Here is a tiny trained network, its code and every weight. The questions are about switching its units off for an input and a class, where a switched-off unit gives its printed mean instead of its output.

import numpy as np


def w(rows, s, z=0):
    codes = np.array(rows[::2]) - 128.0
    scale = np.full(codes.shape[1], s)
    scale[-1] = z or s
    return codes * scale


def f(y):
    return y / 2 * (1 + np.tanh(0.7978845608 * (y + 0.044715 * y**3)))


def log_softmax(a):
    a = a - a.max(-1, keepdims=True)
    return a - np.log(np.exp(a).sum(-1, keepdims=True))


def net(x, mask):
    res = np.array(x, float).reshape(1, 5) / 4 @ E
    y = f(res @ A[0][:, :-1].T + A[0][:, -1])
    res = res + np.where(mask, y, B[0][:, -1]) @ B[0][:, :-1]
    return log_softmax(res[-1] @ U[:, :-1].T + U[:, -1])


A, B = {}, {}
E = w([
[134,128,133,148,105,124,156],'x0',
[145,49,59,147,112,57,120],'x1',
[108,160,176,216,175,32,99],'x2',
[103,137,116,155,6,135,54],'x3',
[122,123,136,119,121,122,134],'x4',
],0.015)
A[0] = w([
[128,95,131,128,227,133,206,253],'n0',
[145,145,183,151,189,113,133,147],'n1',
[149,32,31,129,121,149,139,162],'n2',
[63,254,183,198,155,114,121,156],'n3',
[181,205,184,71,102,221,139,234],'n4',
[130,184,124,66,152,95,203,155],'n5',
[127,105,102,171,138,58,96,115],'n6',
[218,64,105,122,174,92,162,175],'n7',
[157,90,131,162,145,4,96,89],'n8',
[199,127,122,106,202,122,182,226],'n9',
],0.011,0.0068)
B[0] = w([
[129,137,138,107,145,121,242,248],'n0',
[163,107,165,138,159,89,163,185],'n1',
[125,120,88,86,102,108,127,229],'n2',
[78,55,153,151,130,85,114,230],'n3',
[142,174,149,209,160,145,108,227],'n4',
[120,152,150,113,170,109,163,181],'n5',
[143,174,120,172,103,161,130,193],'n6',
[90,148,130,96,125,159,153,218],'n7',
[133,196,159,141,142,169,124,218],'n8',
[70,121,153,109,158,122,252,228],'n9',
],0.018,0.017)
U = w([
[139,202,157,161,194,154,156,188],'0',
[201,182,189,195,97,187,26,202],'1',
[141,61,176,134,178,39,150,40],'2',
[63,55,151,176,120,63,37,2],'3',
[99,117,98,49,134,123,158,92],'4',
[182,117,9,111,73,65,67,178],'5',
],0.013,0.0031)

Each question gives the input, the list of numbers given to net, and the class t.
The units are the neurons (one row each of A and B). Each row of codes is followed by its name. A weight is (code - 128) times the scale printed after its matrix; where a second scale follows, it is the last column's (A, B and U).
mask holds one flag per neuron, in row order. A switched-off neuron (its flag False) gives its mean, the last column of its row in B, instead of its output. The means were averaged over made-up inputs and are rounded, as every weight is.
A unit's drop is (log p(t) with every unit on - log p(t) with that unit switched off) / (log p(t) with every unit on - log p(t) with every unit switched off).
The circuit of an input: a set's keep is (log p(t) with only the set's units on - log p(t) with every unit switched off) / (log p(t) with every unit on - log p(t) with every unit switched off). Starting from all 10 units, units are removed one at a time, each time the one whose removal leaves the highest keep (on an exact tie, the one counted first), for as long as the keep stays at least 0.8.
units of the circuit, in order: the units of the circuit, biggest drop first
unit that matters most: the unit with the biggest drop
k most important neurons: the k neurons with the biggest drops, biggest first
drop when u is switched off: that unit's drop, to one decimal
input [-7,1,8,3,6], class 1: units of the circuit, in order : n9, n0
input [-4,0,8,1,7], class 3: units of the circuit, in order : n3, n0
input [-7,2,7,3,-2], class 1: unit that matters most : n8
input [1,7,-1,-8,4], class 4: 2 most important neurons : n4, n2
input [0,1,-7,-3,3], class 4: 2 most important neurons : n2, n8
input [-5,1,0,-1,-3], class 4: 4 most important neurons : n4, n8, n3, n6
input [5,7,-1,1,6], class 5: 2 most important neurons : n9, n0
input [-3,7,0,7,5], class 5: 2 most important neurons : n2, n4
input [-6,-7,1,4,4], class 3: 3 most important neurons : n3, n8, n6
input [8,6,0,-1,-6], class 4: 2 most important neurons : n4, n2
input [2,-7,1,0,8], class 2: 4 most important neurons : n3, n8, n6, n7
input [2,0,6,-2,1], class 2: 2 most important neurons : n3, n4
input [1,8,-1,-4,5], class 4: 2 most important neurons : n2, n4
input [5,-1,5,-6,3], class 2: units of the circuit, in order : n3
input [8,-5,8,0,-1], class 2: 2 most important neurons : n1, n3
input [-7,-4,5,0,-3], class 2: drop when n1 is switched off : 0.2
input [-1,-8,8,1,-3], class 3: drop when n9 is switched off : 0.1
input [5,-2,7,-5,-6], class 2: drop when n4 is switched off : 0.0
